Each row, then roughly how far along a hidden order it lies, from 0 to 20
In the rows, 128 means zero.
[144 114 117 131  95 125  71 143 142 152  89 186 141 125 133 153 140 143
 129 157 126  98 121 136 128 111 138 136 168 137 122 111 180 114 131 109
  99  72 115 186 114 189 127 114 113 119 116 166 114 129 185 149 154 122
  92 128 178 132 143 132 112 118 144 172 145 150 133 122 137 156 179  98
 145 127 148 104 126 121 128 139  60 114 105 146 154  97 129 126  96 158
 119 123  61 160  87 153  80 129 104 125 119 125 129 108 131  90 104 121
 123 131 133 117 111  74 115 100 124 202 120 160 140 173 122 137 134 112
 122 136 136 157 101 109 132 127 132 139] => 0
[149 131 110 108 117 101  19 156  74  83  66  96 142 144 136 150 136 147
 136 127  91 123  98 179 147 138 115 126 137 142 151 194 175 130  51  95
 132 107 121 104 120 170 134 107  68 147 136 144 143 120 168 123 106 128
  97 109 115 135 130 107 136 102 170 160 176 148 107 125 139 137 172 185
 125 127 120 142 136 134 106 125  65 149 157 140  75 118 106 119  96 132
 136 122  77 133 163 118 169 130 157 164 118 134 144 106 147 118 179 123
 145 145 127 138 145 193 130  97 153 159 134  96 155 112 121 170 168 124
 127 125 136  70 101  99 127 128 119 133] => 2
[133 140 112 136 147 120 176  97 118 150 197  86 135 120 117  98 113 123
 140 113 167 163 162 104 114 163 113 133 103 102 108 149 103 153 170 140
 125 195 140 218 126  24  92 134 177 135 134  98 153 119 107  79 133 130
 159 150  91 105  95 132 140 110 101 102 116  97 142 129 110 112 155 192
 121 128 144 135 138 120 174 110 224 152 142  83 126 155 139 119 154  93
 143 116 157 104 170  94 113 131 147 108 150 142 136 145 124 152 143 134
 123  81 117 111 170 154 129 168 142  44 137   1 133 119 132  99 132 136
 129 114 143 131 149 121 134 117 150 121] => 20
[142 109 133 128 116 155 116 124 131  69 107 150 121 117 153 151 126 145
 153 154 123 129 131 114 127 105 140 133 151 114  51  55 116 124 109 173
 161 118 137 142 156 138 152 132  64 119 106 135 121 104  64 145 177 142
 180 118 194 145 156 171 105 141 205 113 116 150 146 134 166 137  74  41
 139 128 169 107 144 109 123 113 156 115 115 142 156 132 107 149 146  80
 119 141 123 143 158 125  78 120  90 111 133 131 112 166 131 127 101 107
 137 122 160 126  81 108 113 126 114 119  94 213 114 147 127 108  91 152
 141 139 129 152 196 143 106 141 133 131] => 10
[123 110 139 139 128 118  63 115 100  61 121 120  99  81 150 136 109 134
 129 147 101 112 105 137 140  91 131 143 124 118 123  93 110 137  43 152
 148 146 133   1 163  87 118 129  84 132  96 125 125 103  85  98 106 141
 181 113 155 144 161 156 128 156 173  84 133 104 152 123 162 122  91 118
 122 121 180 131 138 131 139 141 201 126 148 169 127 124  98 144 138  91
 129 143 131  91 178 109 165 133 118 137 126 141 123 157 119 162 121 103
 149 161 149 137  88 125 126 127 134 124 101 135 122  65 125 124 128 145
 146 135 122  90 195 142 121 138 107 142] => 7
[141 127 120 113 148 126 191 155 116   7  74 113 140 159 120 126 161 132
 110 129 100 156 124 130 126 137 134 105 113 121 174 139  74 132 174  83
 144 109 109 123 107 231 167 103 132 109 130 119 111 144 131 142 117 124
 117 130 120 126 108 113 131 134 117 142 137 205  65 140 140 117 125  91
 120 128  94 146 124 160  55 148  63 135 122 142 123 119 161 122 139 157
 122 142 143 151 116 146 187 109 142 137 116 131 123 114 157  93 138 126
 145 125 133 150 128 111 134 106 100 104 145 253  94 141 126 174 137 111
 110 138 110 132 126 140 142 132 112 125] => 4
[146 137 123 111 113 134 111 140 137 127 112 156 160 115 128 152 159 133
 152 155 126 150 125 100 106 126 142 137 143 128  90 140 187 115 147 129
 119 104  90 250  98 182 174 133  95 109 143 144 122 139 139 154 187 126
 124 126 156 123 116 129 110  91 120 184 147 178 131 113 131 160 135  94
 146 134 116 119 128 112 106 110  91 117 121  92 141 127 117 128 126 112
 116  98  98 183 124 158  56 120 116 112 133 122 126 113 145  89 130 135
 107  66 114 114 123 111 112 109 126 136 111 204 140 231 132 104  98 129
 121 147 136 204 123 137 114 130 155 124] => 6
[138 136 109 133 133 130 200 125 104  60 126 128 101 178 139 124 134 145
  99  94  94 120 115 144 154 121 145 124 117 130 173  83 122 138 217  89
  89  96  98  99 133 158  92 134 121 148 115 134 113 128 125 166 105 135
 108  98 132 127  92 150 125 157 145  94 148 163 113 167 162 110  91 149
 127 121  76  97 128 129  94 140  33 136 103 170 125 100 205 110  88 139
 112 122 112  96 101 142 255 141 124 153 115 116 121 132 126 116  95 132
 155 122 149 153  72 102 129 157 129 115  96 161 118 102 125 180 158 108
 131 116 116 106 138 101 141 134 104 139] => 5
[124 118 136 140 144 114  90 110  98  93 145  92 107  89 142 117 102 125
 136 130 123 134 127 123 136 122 120 139 108 113 119 111  76 145  77 164
 156 181 146   1 158  42 103 135 117 141 106 108 134 107  71  81  98 139
 183 125 125 134 148 143 135 151 160  68 126  78 148 122 143 111  94 149
 117 122 188 135 138 137 161 131 244 135 156 141 117 142  96 133 153  82
 137 140 162  83 189  94 158 131 132 131 135 139 124 158 117 171 137 114
 139 153 137 136 120 157 131 139 138  93 110  90 127  58 130 120 126 155
 144 126 123  84 190 141 125 132 116 134] => 13
[138 109 139 114 100 120   1 156 116 129  76 144 155  88 143 170 136 142
 166 166 119 126 124 140 120 122 125 137 169 125  55 157 168 113  79 155
 152 108 145 135 120 167 174 117  71  92 123 157 128 120 113 119 153 129
 126 140 163 150 173 121 118 108 168 165 136 125 132  94 125 154 169  70
 143 131 160 138 128 120 137 118 117 122 146 142 124 142  66 151 139 118
 142 145 113 159 171 140   1 107 122 137 134 133 129 123 139 119 169 100
 124 171 133 117 134 159 120  76 124 212 131 177 151 141 123 125 112 146
 135 133 132 153 131 117 112 129 134 131] => 5
[140 124 130 121 113 151 146 141 140 255 125 143 141 170 123 128 108 125
 123  92 178 116 165 125 145 183 123 117 161 145 107 119  98 107 197 149
 121  93 180 255 111 136 108 143 153 138 144 146 120 143 135 165 139 118
  36 138 122 128 142 100 123 125 159 135 105 104 137 137  93 137 114 101
 148 133 121  85 120 128 163 110  62 117 101 110 113 133 146 111 109 181
 132 143 155 158  52 145  58 121 116 136 133  86 128  93 115 109 126 147
  97 169 116 124 149 170 138 125 128 197 136 116 160 130 131 149  95 134
 127 104 128  97  60 104 127 123 132 117] => 11
